Here is a tiny trained network, its code and every weight. The questions are about switching its units off for an input and a class, where a switched-off unit gives its printed mean instead of its output.

import numpy as np


def w(rows, s, z=0):
    codes = np.array(rows[::2]) - 128.0
    scale = np.full(codes.shape[1], s)
    scale[-1] = z or s
    return codes * scale


def norm(h):
    return h / np.sqrt((h * h).mean(-1, keepdims=True) + 1e-5)


def f(y):
    return np.maximum(y, 0)


def log_softmax(a):
    a = a - a.max(-1, keepdims=True)
    return a - np.log(np.exp(a).sum(-1, keepdims=True))


def net(x, mask):
    res = np.array(x, float).reshape(1, 6) / 4 @ E
    u = 0
    for l in range(3):
        y = f(norm(res) @ A[l][:, :-1].T + A[l][:, -1])
        res = res + np.where(mask[u : u + 4], y, B[l][:, -1]) @ B[l][:, :-1]
        u += 4
    return log_softmax(norm(res)[-1] @ U[:, :-1].T + U[:, -1])


A, B = {}, {}
E = w([
[106,180,90,33,29,8,193,116,123,205],'x0',
[77,186,163,58,192,160,100,93,30,160],'x1',
[200,162,126,132,200,113,159,145,136,155],'x2',
[153,57,103,70,132,140,84,224,113,151],'x3',
[126,128,139,145,147,102,131,140,118,130],'x4',
[181,150,252,132,99,103,39,101,175,170],'x5',
],0.014)
A[0] = w([
[34,87,150,128,65,120,92,131,109,116,62],'0.n0',
[101,165,172,52,191,146,87,105,41,178,3],'0.n1',
[160,141,173,81,117,136,54,132,135,172,65],'0.n2',
[144,52,112,39,143,126,30,249,97,191,9],'0.n3',
],0.02,0.0077)
B[0] = w([
[182,137,81,116,114,184,66,81,120,146,178],'0.n0',
[122,162,108,110,107,94,73,157,148,24,231],'0.n1',
[96,100,167,148,126,91,97,124,138,178,198],'0.n2',
[164,140,175,96,105,186,249,138,109,91,250],'0.n3',
],0.019,0.015)
A[1] = w([
[112,129,170,156,211,201,109,120,75,131,48],'1.n0',
[56,125,45,101,177,160,160,135,56,143,76],'1.n1',
[78,224,146,173,143,119,150,3,120,110,2],'1.n2',
[128,177,119,36,113,63,150,104,81,200,50],'1.n3',
],0.03,0.0047)
B[1] = w([
[248,125,114,127,178,164,53,151,105,180,213],'1.n0',
[32,103,72,88,156,5,158,68,81,150,218],'1.n1',
[133,111,226,68,64,204,237,157,114,85,249],'1.n2',
[203,69,138,217,223,193,34,189,109,136,231],'1.n3',
],0.017,0.014)
A[2] = w([
[186,180,119,68,64,101,157,111,126,89,249],'2.n0',
[126,149,247,133,96,77,90,105,143,204,2],'2.n1',
[187,83,82,192,49,59,170,140,255,139,217],'2.n2',
[114,97,109,120,45,151,62,26,131,186,138],'2.n3',
],0.03,0.00077)
B[2] = w([
[74,172,132,173,155,142,119,111,204,182,253],'2.n0',
[73,85,66,87,197,22,185,94,69,175,194],'2.n1',
[114,251,179,153,78,91,44,153,75,52,190],'2.n2',
[62,183,90,182,151,240,133,127,149,167,167],'2.n3',
],0.018)
U = w([
[135,147,175,82,76,174,254,139,93,111,87],'0',
[116,165,82,154,165,163,128,108,116,164,253],'1',
[91,206,106,104,106,91,70,138,125,55,100],'2',
[192,75,92,148,186,174,74,127,76,134,21],'3',
[59,89,48,127,146,71,183,74,91,167,87],'4',
[121,163,109,149,176,140,153,129,137,157,202],'5',
],0.0095,0.0059)

Each question gives the input, the list of numbers given to net, and the class t.
The units are the neurons (one row each of A and B). Each row of codes is followed by its name. A weight is (code - 128) times the scale printed after its matrix; where a second scale follows, it is the last column's (A, B and U).
mask holds one flag per neuron, layer by layer. A switched-off neuron (its flag False) gives its mean, the last column of its row in B, instead of its output. The means were averaged over made-up inputs and are rounded, as every weight is.
A unit's drop is (log p(t) with every unit on - log p(t) with that unit switched off) / (log p(t) with every unit on - log p(t) with every unit switched off).
The circuit of an input: a set's keep is (log p(t) with only the set's units on - log p(t) with every unit switched off) / (log p(t) with every unit on - log p(t) with every unit switched off). Starting from all 12 units, units are removed one at a time, each time the one whose removal leaves the highest keep (on an exact tie, the one counted first), for as long as the keep stays at least 0.8.
units of the circuit, in order: the units of the circuit, biggest drop first
unit that matters most: the unit with the biggest drop
k most important neurons: the k neurons with the biggest drops, biggest first
k most important neurons of layer l: the k neurons of layer l with the biggest drops, biggest first
input [5,-4,-3,0,1,-8], class 4: units of the circuit, in order : 1.n1
input [-5,-8,-5,-8,8,-8], class 0: 3 most important neurons : 0.n1, 1.n2, 2.n0
input [-5,-3,4,-6,-6,-2], class 0: 2 most important neurons of layer 1 : 1.n2, 1.n3
input [0,-6,-6,3,0,2], class 1: units of the circuit, in order : 0.n0, 2.n3
input [6,-2,-7,-4,2,-1], class 1: 4 most important neurons : 0.n0, 0.n3, 2.n3, 1.n0
input [-2,6,2,-5,7,8], class 4: 3 most important neurons : 2.n1, 0.n2, 0.n3
input [7,3,-3,-5,-7,7], class 3: 2 most important neurons : 1.n3, 1.n1
input [-7,-8,-6,2,6,2], class 2: 2 most important neurons : 2.n2, 1.n3
input [5,0,-5,-3,-4,5], class 1: 2 most important neurons of layer 1 : 1.n0, 1.n3
input [-6,-8,7,7,6,6], class 2: 3 most important neurons : 2.n2, 1.n2, 1.n3
input [6,6,4,3,-8,-8], class 4: 2 most important neurons of layer 1 : 1.n1, 1.n0
input [-6,-8,-4,0,2,0], class 2: units of the circuit, in order : 2.n2, 1.n3
input [-1,6,-1,3,7,7], class 4: 2 most important neurons : 0.n2, 2.n1
input [-7,7,-2,-2,-2,-6], class 2: 2 most important neurons : 0.n1, 1.n3
input [7,-5,-3,-5,-2,-8], class 4: 3 most important neurons : 1.n1, 0.n1, 0.n3
input [-2,7,-4,-3,5,5], class 2: unit that matters most : 0.n1
input [-5,5,-4,7,1,-8], class 4: 3 most important neurons : 1.n1, 1.n2, 1.n3
input [-8,-6,6,8,8,-7], class 0: 4 most important neurons : 0.n3, 1.n3, 2.n0, 0.n0
input [-3,-5,4,5,-7,-8], class 4: units of the circuit, in order : 1.n1, 0.n1
input [3,-8,4,4,6,-5], class 2: units of the circuit, in order : 2.n2
input [8,2,6,5,-3,1], class 3: 2 most important neurons of layer 1 : 1.n3, 1.n2
